Each row has a name. Each question is about the rows just above it. Places in a row count from 0.

Columns, left to right: B F W M Y
J: [-105  -32   10  -32  -32]
U: [-105  -33  -34   22  -35]
V: [ 18  18  18  19 -59]
Which row holds [ 18  18  18  19 -59]? -> V
Which column holds this, read top down? [-105   18] -> B
Every place of [-32] in J: -> 1 3 4
At which places does V hold [19]? -> 3
At which places does U hold [22]? -> 3

Columns, left to right: zizo gaki sebop vame patep big roz Tobuk nem
R: [-33  -7 -51  26  -8  -7   8  72  25]
S: [ 41 -64 -61 -45  34  19  22 -15 -38]
D: [ 41 -73 -56 -65  10  12  17 -24 -37]
T: [-25  40  40  33 -43 -18 -25 -25 -25]
Q: [ 41 -73 -56 -65  50 -65 -22   6 -20]
H: [ 41 -74 -55 -66   7  13  16 -25 -37]
A: [  57   -7   49    2  -50    3   15  -14 -105]
K: [-43 -15  44 -12  38 -59 -48   0   4]
L: [-33  -7 -24  26  -8  -7   8  72 -21]
Which column holds [ 41 -25  41] top down? -> zizo
At which places does T hold [-25]? -> 0 6 7 8

Columns, left to right: gidif Siv gofil Rur fer zigu kefa koz
C: [ 47 -28   5   4 -64  25  49   8]
G: [  6  19  19  18 -19   4  27  22]
P: [ 51  82 -21 -33 -42  31  59  96]
N: [  4   5  47 -28  28 -22 -10  44]
X: [-19 -21  -1  18  -9  -1  -1 -14]
Which column holds [ 4 31] top down? -> zigu
Which column holds this, read top down? [27 59] -> kefa
At which places does X hold [-1]? -> 2 5 6
Which column holds [-28  19  82] top down? -> Siv
What are the next 3 entries after [  4   5  47 -28]? -> [ 28 -22 -10]
At which places does X hold [-21]? -> 1
What are the next 3 entries after [ 47 -28   5   4]? -> [-64  25  49]

Columns, left to right: Dete Kiluv Rud tudu vit Risat Lud raget
novol: [-18 -33  13 -14 -20 -18 -79 -29]
motu: [ 47 -26  20  -9 -39 -67 -43 -24]
Fetef: [ -16   -2  -29    3   27    1   30 -101]
bele: [ 31  58 -40 -62  38   1 -20 -42]
zoza: [-32   8   4  10 -58 -18  26 -57]
dilil: [-2  0 -1  1 -1  0  0  0]
Tomi: [-46   9  -3  26 -53 -17  67 -53]
rovu: [  4   8 -32 -61 -52 -21   2  13]
domo: [-46 -22 -15 -11  29  -1 -41   2]
Which column holds [-18  47 -16  31] top down? -> Dete
Which column holds this, read top down? [ -1  -3 -32] -> Rud
What are the next 3 entries after [-32   8   4]? -> [ 10 -58 -18]

Columns, left to right: Dutul tuzuk nizo depar
sazad: [-32 -26  -2 -22]
fituf: [ 50  33 -10  -3]
Guzo: [-65 -71 -43  30]
zono: [-110  -67  -19   25]
mufeb: [-16  39  14  16]
Which column holds this, read top down? [ 33 -71 -67] -> tuzuk
Whose row is [-110  -67  -19   25]? -> zono
Which row holds [-16  39  14  16]? -> mufeb
Which column holds [  50  -65 -110] top down? -> Dutul
The row with [-65 -71 -43  30] is -> Guzo
Which row holds [ 50  33 -10  -3]? -> fituf

Columns, left to right: zon Rapa vefov kes Vis
direp: [ -9   3 -71 104 -83]
kuf: [-77 -75  94  32 119]
zinil: [-65 -66  83  38 112]
zup: [  83   58 -118   83 -117]
Fesa: [-70 -94  46 -78  62]
finar: [-77 -81  94  32 119]
seles: [  57   72 -112   62 -119]
Mazer: [-66 -95  64 -98  38]
mosim: [-74 -69 105  36 115]
zopi: [ 102   92 -118   73 -119]
Which column holds this, read top down? [  94 -112   64] -> vefov
Whose row is [-74 -69 105  36 115]? -> mosim
[-81  72 -95 -69  92] is in which column, read top down? -> Rapa

Columns, left to right: pokop fela zukor rosum noke Kotum Kunu
Mik: [ 36  13  11 -27  60  -3  35]
Kep: [ 93 -46 -44  33  56  55  91]
budo: [ 93 -45  33  33  54  54  53]
Which column holds this, read top down? [-44  33] -> zukor
Which column holds [55 54] top down? -> Kotum
Every place of [54] in budo: -> 4 5

Columns, left to right: Zuz kod ses bem
ruluz: [114  -2  49 -35]
Gul: [ 48 114 113 -49]
kule: [114  -2  49 -33]
piz: [49  2 49 49]
[114  -2  49 -33] is in which row? -> kule
Which column holds [ -2 114  -2] top down? -> kod
Whose row is [ 48 114 113 -49]? -> Gul
Whose row is [114  -2  49 -35]? -> ruluz
Every place of [48] in Gul: -> 0
Places of [49] in row piz: -> 0 2 3

Columns, left to right: beza rab Tatil fubu raro ralu nas rafi reki
logud: [ 19 -78 -50  57  30 -23 -30 -56 -60]
nuni: [   7   -4   -7   55   72   51 -103   20  -18]
Babev: [ 12  13 -39  13  13  -7 -30  13 -44]
Puf: [ 11 -62 -46  -4 -59 -51  87 -77 -42]
vaf: [ 11 -62 -46  -4 -59 -81  87 -77 -42]
pivid: [  11  -62  -46   -4   72   46 -102   12  -24]
godo: [  7   9 -46  -7 -81 -46  65 -46 -35]
Boz: [ 18 -61 -43  81  74  17 -95 -29 -57]
likaz: [  7   9 -46  -7 -81 -46  98 -38  11]
Dip: [ -1 -78   9 -36 -19 -69  89 -45   9]
Every place of [13] in Babev: -> 1 3 4 7
[-44 -42 -42 -24 -35 -57  11   9] is in which column, read top down? -> reki

Columns, left to right: Rok lilov vogu Gefu
nebif: [-95  98  65 -52]
Nidos: [ 28 -44 -45  28]
duvav: [ 53 -74 -48  51]
nokem: [ 83 -55 -14  47]
Sekiz: [ 85 -39 -42  66]
Gudi: [ 70 -66 -37  64]
sakev: [ 83 -65 -31  75]
bove: [ 98 -86 -45  62]
kal: [ 95 -54 -40  85]
suter: [110 -40 -31  84]
degu: [114 -63 -46  89]
gatus: [ 87 -83 -56  68]
Where do [ 95 -54 -40  85] appear? -> kal
Every place of [28] in Nidos: -> 0 3
Which row holds [ 98 -86 -45  62]? -> bove

Columns, left to right: delu Gife Belir mebi
lifo: [-104  -44   70  -93]
Rebo: [ 38 -29 -79 112]
zoze: [ 9 65 65 65]
visit: [ -8  -8 -92  70]
Bifi: [38 76 -9 38]
Vud: [22 94 37 73]
Which column holds [38  9 -8] top down? -> delu
Whose row is [-104  -44   70  -93]? -> lifo
Places of [-8] in row visit: -> 0 1
Whose row is [ 9 65 65 65]? -> zoze
Every place of [38] in Bifi: -> 0 3
At which places does Rebo hold [38]? -> 0
Every place of [65] in zoze: -> 1 2 3

